Below are the code and all the weights of a small trained network. Each question names an input and a target symbol and asks about switching units off, where a switched-off unit gives its printed mean instead of its output.

import numpy as np


def w(rows, s, z=0):
    codes = np.array(rows[::2]) - 128.0
    scale = np.full(codes.shape[1], s)
    scale[-1] = z or s
    return codes * scale


def norm(h):
    return h / np.sqrt((h * h).mean(-1, keepdims=True) + 1e-5)


def f(y):
    return np.maximum(y, 0)


def softmax(a):
    e = np.exp(a - a.max(-1, keepdims=True))
    return e / e.sum(-1, keepdims=True)


def log_softmax(a):
    a = a - a.max(-1, keepdims=True)
    return a - np.log(np.exp(a).sum(-1, keepdims=True))


def net(x, mask):
    ids = ['αγδεζηθλμπστφω'.index(c) for c in x.split()]
    T = len(ids)
    res = E[ids] + P[:T]
    u = 0
    for l in range(2):
        q, k, v = (norm(res) @ M[l].T for M in (Q, K, V))
        z = softmax(np.where(np.tri(T) > 0, q @ k.T / 2**0.5, -1e9)) @ v
        res = res + np.where(mask[u], z, O[l][:, -1]) @ O[l][:, :-1]
        u += 1
        y = f(norm(res) @ A[l][:, :-1].T + A[l][:, -1])
        res = res + np.where(mask[u : u + 16], y, B[l][:, -1]) @ B[l][:, :-1]
        u += 16
    return log_softmax(norm(res)[-1] @ U[:, :-1].T + U[:, -1])


Q, K, V, O, A, B = {}, {}, {}, {}, {}, {}
E = w([
[120,145,85],'α',
[153,73,169],'γ',
[158,153,100],'δ',
[153,100,6],'ε',
[104,163,83],'ζ',
[159,136,122],'η',
[68,106,149],'θ',
[207,56,205],'λ',
[183,72,57],'μ',
[84,84,172],'π',
[110,167,73],'σ',
[162,145,113],'τ',
[79,83,173],'φ',
[98,151,101],'ω',
],0.018)
P = w([
[106,153,151],'0',
[13,180,4],'1',
[139,187,72],'2',
[37,55,39],'3',
[82,200,109],'4',
[43,31,97],'5',
[169,177,130],'6',
[100,26,124],'7',
[168,181,122],'8',
[117,43,139],'9',
[170,185,113],'10',
[122,182,221],'11',
[170,184,102],'12',
],0.012)
Q[0] = w([
[7,178,118],'L0H0',
[140,152,123],'L0H0',
],0.014)
K[0] = w([
[208,152,210],'L0H0',
[6,139,156],'L0H0',
],0.011)
V[0] = w([
[160,175,254],'L0H0',
[136,117,86],'L0H0',
],0.0068)
O[0] = w([
[48,253,248,6],'L0H0',
[102,210,205,153],'L0H0',
],0.005,0.0018)
A[0] = w([
[252,96,129,167],'L0N0',
[116,169,188,14],'L0N1',
[165,153,97,95],'L0N2',
[80,108,187,50],'L0N3',
[193,123,181,25],'L0N4',
[26,131,135,227],'L0N5',
[51,59,100,166],'L0N6',
[40,14,10,41],'L0N7',
[199,129,129,147],'L0N8',
[88,132,116,86],'L0N9',
[217,115,79,252],'L0N10',
[111,51,108,172],'L0N11',
[109,92,60,247],'L0N12',
[154,91,84,132],'L0N13',
[152,128,161,55],'L0N14',
[115,167,61,199],'L0N15',
],0.012,0.0031)
B[0] = w([
[2,208,115,239],'L0N0',
[161,202,122,149],'L0N1',
[178,72,137,157],'L0N2',
[176,113,52,164],'L0N3',
[112,112,94,164],'L0N4',
[81,71,41,221],'L0N5',
[1,171,143,216],'L0N6',
[54,232,211,254],'L0N7',
[63,119,40,182],'L0N8',
[127,82,108,149],'L0N9',
[80,104,104,242],'L0N10',
[59,182,160,208],'L0N11',
[89,108,229,226],'L0N12',
[169,149,164,186],'L0N13',
[116,111,56,141],'L0N14',
[46,15,147,205],'L0N15',
],0.0059,0.0074)
Q[1] = w([
[55,137,88],'L1H0',
[170,254,163],'L1H0',
],0.0092)
K[1] = w([
[250,206,191],'L1H0',
[1,185,46],'L1H0',
],0.0088)
V[1] = w([
[154,255,176],'L1H0',
[67,167,15],'L1H0',
],0.0088)
O[1] = w([
[156,226,1,212],'L1H0',
[60,25,60,1],'L1H0',
],0.0078,0.00028)
A[1] = w([
[180,64,184,138],'L1N0',
[100,14,86,98],'L1N1',
[139,167,250,43],'L1N2',
[101,149,43,121],'L1N3',
[138,157,103,105],'L1N4',
[78,97,152,182],'L1N5',
[124,126,170,109],'L1N6',
[156,142,67,43],'L1N7',
[24,242,93,98],'L1N8',
[80,110,172,164],'L1N9',
[212,182,87,60],'L1N10',
[133,137,119,87],'L1N11',
[93,53,120,46],'L1N12',
[160,77,169,164],'L1N13',
[206,137,172,57],'L1N14',
[162,132,194,253],'L1N15',
],0.011,0.0048)
B[1] = w([
[132,132,220,136],'L1N0',
[108,154,72,181],'L1N1',
[141,95,124,146],'L1N2',
[154,178,164,176],'L1N3',
[173,128,119,137],'L1N4',
[145,46,109,211],'L1N5',
[112,111,139,139],'L1N6',
[130,114,76,133],'L1N7',
[168,108,193,248],'L1N8',
[101,53,141,202],'L1N9',
[46,107,102,137],'L1N10',
[107,58,121,128],'L1N11',
[93,100,90,160],'L1N12',
[203,194,209,139],'L1N13',
[67,121,1,131],'L1N14',
[173,142,176,155],'L1N15',
],0.0078,0.011)
U = w([
[40,139,156,214],'α',
[168,83,224,178],'γ',
[149,95,105,74],'δ',
[142,109,92,70],'ε',
[120,100,95,54],'ζ',
[128,198,74,67],'η',
[140,111,96,66],'θ',
[157,250,180,158],'λ',
[133,111,98,45],'μ',
[117,88,88,78],'π',
[140,93,88,91],'σ',
[135,187,47,78],'τ',
[109,106,156,254],'φ',
[124,108,103,39],'ω',
],0.016,0.0063)

Each question gives the input, a string of symbols that net reads in full, and the target symbol t.
The units are the heads (2 rows each of Q, K, V and O) and the neurons (one row each of A and B). Each row of codes is followed by its name. A weight is (code - 128) times the scale printed after its matrix; where a second scale follows, it is the last column's (O, A, B and U).
mask holds one flag per unit, layer by layer, with each layer's heads first. A switched-off unit (its flag False) gives its mean, the last column of its rows in O or B, instead of its output. The means were averaged over made-up inputs and are rounded, as every weight is.
A unit's drop is (log p(t) with every unit on - log p(t) with that unit switched off) / (log p(t) with every unit on - log p(t) with every unit switched off).
The circuit of an input: a set's keep is (log p(t) with only the set's units on - log p(t) with every unit switched off) / (log p(t) with every unit on - log p(t) with every unit switched off). Starting from the 12 units with the biggest drops (on a tie, the unit counted first), units are removed one at a time, each time the one whose removal leaves the highest keep (on an exact tie, the one counted first), for as long as the keep stays at least 0.8.
circuit, biggest first: the units of the circuit, biggest drop first
unit that matters most: the unit with the biggest drop
top k neurons: the k neurons with the biggest drops, biggest first
top k neurons in layer l: the k neurons of layer l with the biggest drops, biggest first
input α γ γ η μ π η λ τ α η α, target γ: top 4 neurons => [L1N8, L0N10, L0N1, L0N8]
input τ α γ λ λ θ δ, target τ: unit that matters most => L0H0
input ε λ α σ α θ π ζ α γ λ α, target γ: circuit, biggest first => [L1N8, L0N0, L0N6]
input τ α λ σ λ σ α ε φ, target τ: top 4 neurons => [L0N7, L0N0, L0N12, L0N5]
input λ γ δ α ζ τ γ λ δ θ η, target λ: top 2 neurons => [L0N5, L0N6]
input γ θ δ, target γ: top 2 neurons => [L0N0, L0N7]
input τ ζ ω ω τ γ θ π λ, target τ: top 3 neurons => [L0N0, L0N7, L0N6]
input γ λ τ, target γ: top 3 neurons => [L0N0, L0N7, L0N6]
input π φ α λ θ τ α φ γ μ, target α: circuit, biggest first => [L0N7, L0N0]
input λ λ ε λ ω, target λ: top 2 neurons in layer 0 => [L0N5, L0N6]
input τ ω π φ θ α γ γ ε, target τ: circuit, biggest first => [L1N9, L1N3]
input λ α λ μ ε π ω α λ λ θ, target λ: top 2 neurons in layer 0 => [L0N5, L0N15]
input λ α α φ τ τ φ, target λ: top 3 neurons => [L0N5, L0N15, L0N7]
input λ μ π φ γ σ α λ τ, target λ: top 4 neurons in layer 0 => [L0N5, L0N6, L0N15, L0N0]
input λ π λ η γ τ ε π δ δ ω, target λ: top 4 neurons in layer 0 => [L0N15, L0N5, L0N7, L0N6]
input λ π λ λ ε α γ γ α σ μ λ ζ, target λ: top 2 neurons in layer 0 => [L0N15, L0N5]
input λ λ ε γ λ λ σ, target λ: top 4 neurons => [L0N15, L0N5, L0N6, L0N7]
input τ γ μ λ α, target τ: top 3 neurons => [L0N0, L0N6, L0N10]
input τ η γ γ τ, target τ: top 3 neurons => [L0N7, L0N12, L0N0]
input λ γ η γ α ζ α τ α γ λ π λ, target λ: top 3 neurons in layer 0 => [L0N15, L0N0, L0N6]
input γ τ θ, target γ: top 2 neurons => [L0N0, L0N7]
